Here is a tiny trained network, its code and every weight. The questions are about switching its units off for an input and a class, where a switched-off unit gives its printed mean instead of its output.

import numpy as np


def w(rows, s, z=0):
    codes = np.array(rows[::2]) - 128.0
    scale = np.full(codes.shape[1], s)
    scale[-1] = z or s
    return codes * scale


def f(y):
    return np.maximum(y, 0)


def log_softmax(a):
    a = a - a.max(-1, keepdims=True)
    return a - np.log(np.exp(a).sum(-1, keepdims=True))


def net(x, mask):
    res = np.array(x, float).reshape(1, 6) / 4 @ E
    y = f(res @ A[0][:, :-1].T + A[0][:, -1])
    res = res + np.where(mask, y, B[0][:, -1]) @ B[0][:, :-1]
    return log_softmax(res[-1] @ U[:, :-1].T + U[:, -1])


A, B = {}, {}
E = w([
[48,104,49,13,64,222,21,204,54,152],'x0',
[217,81,174,39,124,192,16,21,102,253],'x1',
[134,123,119,115,122,129,137,125,129,130],'x2',
[132,127,130,129,136,129,111,127,121,118],'x3',
[104,240,103,148,24,117,100,75,221,124],'x4',
[129,128,128,115,130,133,122,131,137,125],'x5',
],0.0072)
A[0] = w([
[193,81,187,200,199,90,190,46,144,194,2],'neuron 1',
[121,211,138,137,67,66,197,132,220,52,82],'neuron 2',
[66,125,77,152,145,108,189,254,95,45,107],'neuron 3',
[24,166,55,87,38,181,68,191,103,120,17],'neuron 4',
[164,32,102,19,129,218,29,138,23,235,35],'neuron 5',
[170,43,163,119,219,103,194,198,74,94,65],'neuron 6',
[212,152,191,100,82,140,83,25,122,176,2],'neuron 7',
],0.0059,0.0044)
B[0] = w([
[115,33,137,16,145,205,60,200,69,231,189],'neuron 1',
[86,185,175,249,109,40,171,111,107,71,197],'neuron 2',
[172,9,153,46,166,183,37,74,150,242,208],'neuron 3',
[226,58,33,115,244,127,41,73,211,252,201],'neuron 4',
[20,209,246,172,30,142,209,169,7,10,249],'neuron 5',
[254,109,57,100,233,78,37,54,222,255,187],'neuron 6',
[218,78,32,94,209,124,49,23,217,246,178],'neuron 7',
],0.0058,0.011)
U = w([
[187,122,38,142,161,78,88,77,238,181,194],'0',
[135,65,124,31,125,205,71,128,99,190,140],'1',
[11,253,237,219,38,82,247,204,26,1,5],'2',
],0.0074,0.0031)

Each question gives the input, the list of numbers given to net, and the class t.
The units are the neurons (one row each of A and B). Each row of codes is followed by its name. A weight is (code - 128) times the scale printed after its matrix; where a second scale follows, it is the last column's (A, B and U).
mask holds one flag per neuron, in row order. A switched-off neuron (its flag False) gives its mean, the last column of its row in B, instead of its output. The means were averaged over made-up inputs and are rounded, as every weight is.
A unit's drop is (log p(t) with every unit on - log p(t) with that unit switched off) / (log p(t) with every unit on - log p(t) with every unit switched off).
The circuit of an input: a set's keep is (log p(t) with only the set's units on - log p(t) with every unit switched off) / (log p(t) with every unit on - log p(t) with every unit switched off). Starting from all 7 units, units are removed one at a time, each time the one whose removal leaves the highest keep (on an exact tie, the one counted first), for as long as the keep stays at least 0.8.
circuit, biggest first: the units of the circuit, biggest drop first
top k neurons: the k neurons with the biggest drops, biggest first
drop when u is switched off: that unit's drop, to one decimal
input [6,1,-8,-4,-5,1], class 2: circuit, biggest first => [neuron 5]
input [8,-1,6,0,5,1], class 0: top 2 neurons => [neuron 4; neuron 1]
input [8,-7,7,-5,1,-1], class 0: top 2 neurons => [neuron 4; neuron 5]
input [5,0,-3,-4,7,-5], class 0: top 2 neurons => [neuron 4; neuron 5]
input [7,-5,4,3,1,0], class 0: top 2 neurons => [neuron 4; neuron 5]
input [-7,-4,7,6,2,-3], class 2: top 3 neurons => [neuron 2; neuron 4; neuron 7]
input [6,-2,-7,4,3,5], class 0: top 2 neurons => [neuron 4; neuron 1]
input [8,-5,-5,6,6,7], class 0: top 2 neurons => [neuron 4; neuron 5]
input [3,-8,-2,6,-3,-5], class 1: top 2 neurons => [neuron 3; neuron 7]
input [4,2,3,6,-7,5], class 2: drop when neuron 5 is switched off => 0.6
input [-8,-1,-8,-4,7,4], class 2: drop when neuron 2 is switched off => 0.3
input [8,8,-2,-2,-8,8], class 2: drop when neuron 5 is switched off => 1.1
